Here is a tiny trained network, its code and every weight. The questions are about switching its units off for an input and a class, where a switched-off unit gives its printed mean instead of its output.

import numpy as np


def w(rows, s, z=0):
    codes = np.array(rows[::2]) - 128.0
    scale = np.full(codes.shape[1], s)
    scale[-1] = z or s
    return codes * scale


def norm(h):
    return h / np.sqrt((h * h).mean(-1, keepdims=True) + 1e-5)


def f(y):
    return y / 2 * (1 + np.tanh(0.7978845608 * (y + 0.044715 * y**3)))


def log_softmax(a):
    a = a - a.max(-1, keepdims=True)
    return a - np.log(np.exp(a).sum(-1, keepdims=True))


def net(x, mask):
    res = np.array(x, float).reshape(1, 5) / 4 @ E
    u = 0
    for l in range(3):
        y = f(norm(res) @ A[l][:, :-1].T + A[l][:, -1])
        res = res + np.where(mask[u : u + 6], y, B[l][:, -1]) @ B[l][:, :-1]
        u += 6
    return log_softmax(norm(res)[-1] @ U[:, :-1].T + U[:, -1])


A, B = {}, {}
E = w([
[157,2,121,153,123,86,104],'x0',
[231,76,61,123,177,134,220],'x1',
[67,80,173,127,12,204,160],'x2',
[157,153,13,170,130,152,22],'x3',
[102,113,71,223,104,18,226],'x4',
],0.0078)
A[0] = w([
[158,108,162,129,171,43,175,109],'0.n1',
[144,76,103,163,125,89,31,78],'0.n2',
[168,6,212,37,96,222,131,148],'0.n3',
[76,232,125,176,80,66,65,1],'0.n4',
[103,18,132,171,84,85,198,4],'0.n5',
[77,114,105,145,32,195,203,129],'0.n6',
],0.014,0.0029)
B[0] = w([
[173,129,125,135,162,51,104,188],'0.n1',
[136,108,97,140,142,107,56,175],'0.n2',
[14,103,89,132,198,180,136,250],'0.n3',
[54,120,105,113,50,178,129,194],'0.n4',
[106,51,157,103,120,121,181,200],'0.n5',
[207,154,163,252,112,88,59,203],'0.n6',
],0.017,0.012)
A[1] = w([
[109,218,200,146,123,110,169,50],'1.n1',
[67,174,92,143,104,188,140,79],'1.n2',
[56,160,201,179,89,57,153,254],'1.n3',
[74,121,229,186,196,238,89,160],'1.n4',
[121,231,218,32,131,143,5,183],'1.n5',
[80,40,166,165,100,68,165,33],'1.n6',
],0.018,0.0034)
B[1] = w([
[127,41,91,146,164,121,101,140],'1.n1',
[96,133,132,146,66,155,115,197],'1.n2',
[231,135,92,37,109,139,101,207],'1.n3',
[107,156,129,97,69,81,63,249],'1.n4',
[131,159,138,125,224,254,155,184],'1.n5',
[52,143,185,176,117,188,137,201],'1.n6',
],0.023,0.016)
A[2] = w([
[121,175,191,22,150,166,83,143],'2.n1',
[117,148,143,67,165,57,232,71],'2.n2',
[24,251,78,153,117,126,153,91],'2.n3',
[195,130,197,117,66,122,245,22],'2.n4',
[123,91,141,132,63,59,173,14],'2.n5',
[37,116,118,143,173,92,208,2],'2.n6',
],0.018,0.0031)
B[2] = w([
[65,111,104,99,126,169,164,248],'2.n1',
[78,228,106,84,78,115,157,152],'2.n2',
[151,65,196,61,74,103,151,234],'2.n3',
[255,213,185,216,70,120,155,162],'2.n4',
[144,94,195,87,150,243,170,140],'2.n5',
[145,107,142,181,180,70,179,152],'2.n6',
],0.02,0.012)
U = w([
[238,166,242,200,77,131,204,126],'0',
[33,109,151,77,48,205,55,202],'1',
[126,237,113,103,171,17,194,17],'2',
[64,29,200,197,220,47,199,107],'3',
[231,94,28,164,125,22,29,128],'4',
[145,150,93,109,251,225,140,2],'5',
],0.013,0.0047)

Each question gives the input, the list of numbers given to net, and the class t.
The units are the neurons (one row each of A and B). Each row of codes is followed by its name. A weight is (code - 128) times the scale printed after its matrix; where a second scale follows, it is the last column's (A, B and U).
mask holds one flag per neuron, layer by layer. A switched-off neuron (its flag False) gives its mean, the last column of its row in B, instead of its output. The means were averaged over made-up inputs and are rounded, as every weight is.
A unit's drop is (log p(t) with every unit on - log p(t) with that unit switched off) / (log p(t) with every unit on - log p(t) with every unit switched off).
The circuit of an input: a set's keep is (log p(t) with only the set's units on - log p(t) with every unit switched off) / (log p(t) with every unit on - log p(t) with every unit switched off). Starting from the 12 units with the biggest drops (on a tie, the unit counted first), units are removed one at a time, each time the one whose removal leaves the highest keep (on an exact tie, the one counted first), for as long as the keep stays at least 0.8.
circuit, biggest first: the units of the circuit, biggest drop first
most important unit: the unit with the biggest drop
top k neurons: the k neurons with the biggest drops, biggest first
top k neurons in layer l: the k neurons of layer l with the biggest drops, biggest first
input [-7,1,-2,-6,0], class 5: circuit, biggest first	0.n3, 1.n5, 0.n5
input [8,2,-4,-2,8], class 3: top 2 neurons in layer 1	1.n6, 1.n3
input [3,0,-8,-4,-1], class 2: most important unit	0.n6
input [-6,-1,-6,-3,-3], class 5: circuit, biggest first	0.n3, 1.n5
input [6,-4,-6,5,-5], class 5: circuit, biggest first	0.n3, 1.n5, 1.n4
input [0,-4,-7,-8,6], class 0: circuit, biggest first	1.n4, 0.n3
input [-2,1,-7,-8,0], class 2: top 3 neurons	0.n1, 0.n6, 2.n2
input [8,-3,-1,8,3], class 4: circuit, biggest first	0.n2, 0.n3
input [-1,5,6,7,-1], class 4: circuit, biggest first	0.n6, 1.n6, 0.n4
input [-8,-2,8,6,7], class 4: top 2 neurons in layer 0	0.n6, 0.n3
input [1,6,-5,5,-4], class 5: top 2 neurons	0.n5, 0.n3
input [7,5,-5,-2,4], class 3: top 2 neurons	1.n3, 0.n6
input [2,-8,-6,-5,-1], class 5: top 2 neurons	0.n3, 1.n5
input [3,-2,-4,-7,0], class 2: most important unit	0.n1
input [2,3,-5,-8,-4], class 3: top 3 neurons	1.n3, 0.n3, 0.n1
input [-7,7,-3,-1,-3], class 5: top 3 neurons	0.n3, 0.n5, 1.n4
input [-4,7,-8,0,0], class 2: top 2 neurons	0.n6, 2.n2
input [4,0,-7,2,8], class 3: top 3 neurons	0.n6, 1.n3, 1.n4
input [-1,8,1,-8,-4], class 3: top 2 neurons	1.n3, 2.n6
input [-1,-3,-4,7,-6], class 5: most important unit	1.n5
input [4,6,-5,5,-6], class 4: top 2 neurons	1.n6, 1.n5
input [1,1,2,5,3], class 4: top 3 neurons in layer 2	2.n1, 2.n3, 2.n5
input [-2,-3,4,-3,7], class 0: top 2 neurons	0.n3, 0.n5
input [-7,8,-1,8,-7], class 5: top 3 neurons	0.n3, 0.n4, 1.n4
input [4,-2,-5,2,8], class 3: top 2 neurons	1.n4, 0.n6
input [5,6,0,-6,7], class 0: top 2 neurons	2.n4, 0.n3
input [-2,-5,7,3,5], class 0: circuit, biggest first	0.n6
input [3,0,2,0,3], class 0: top 2 neurons in layer 0	0.n3, 0.n5
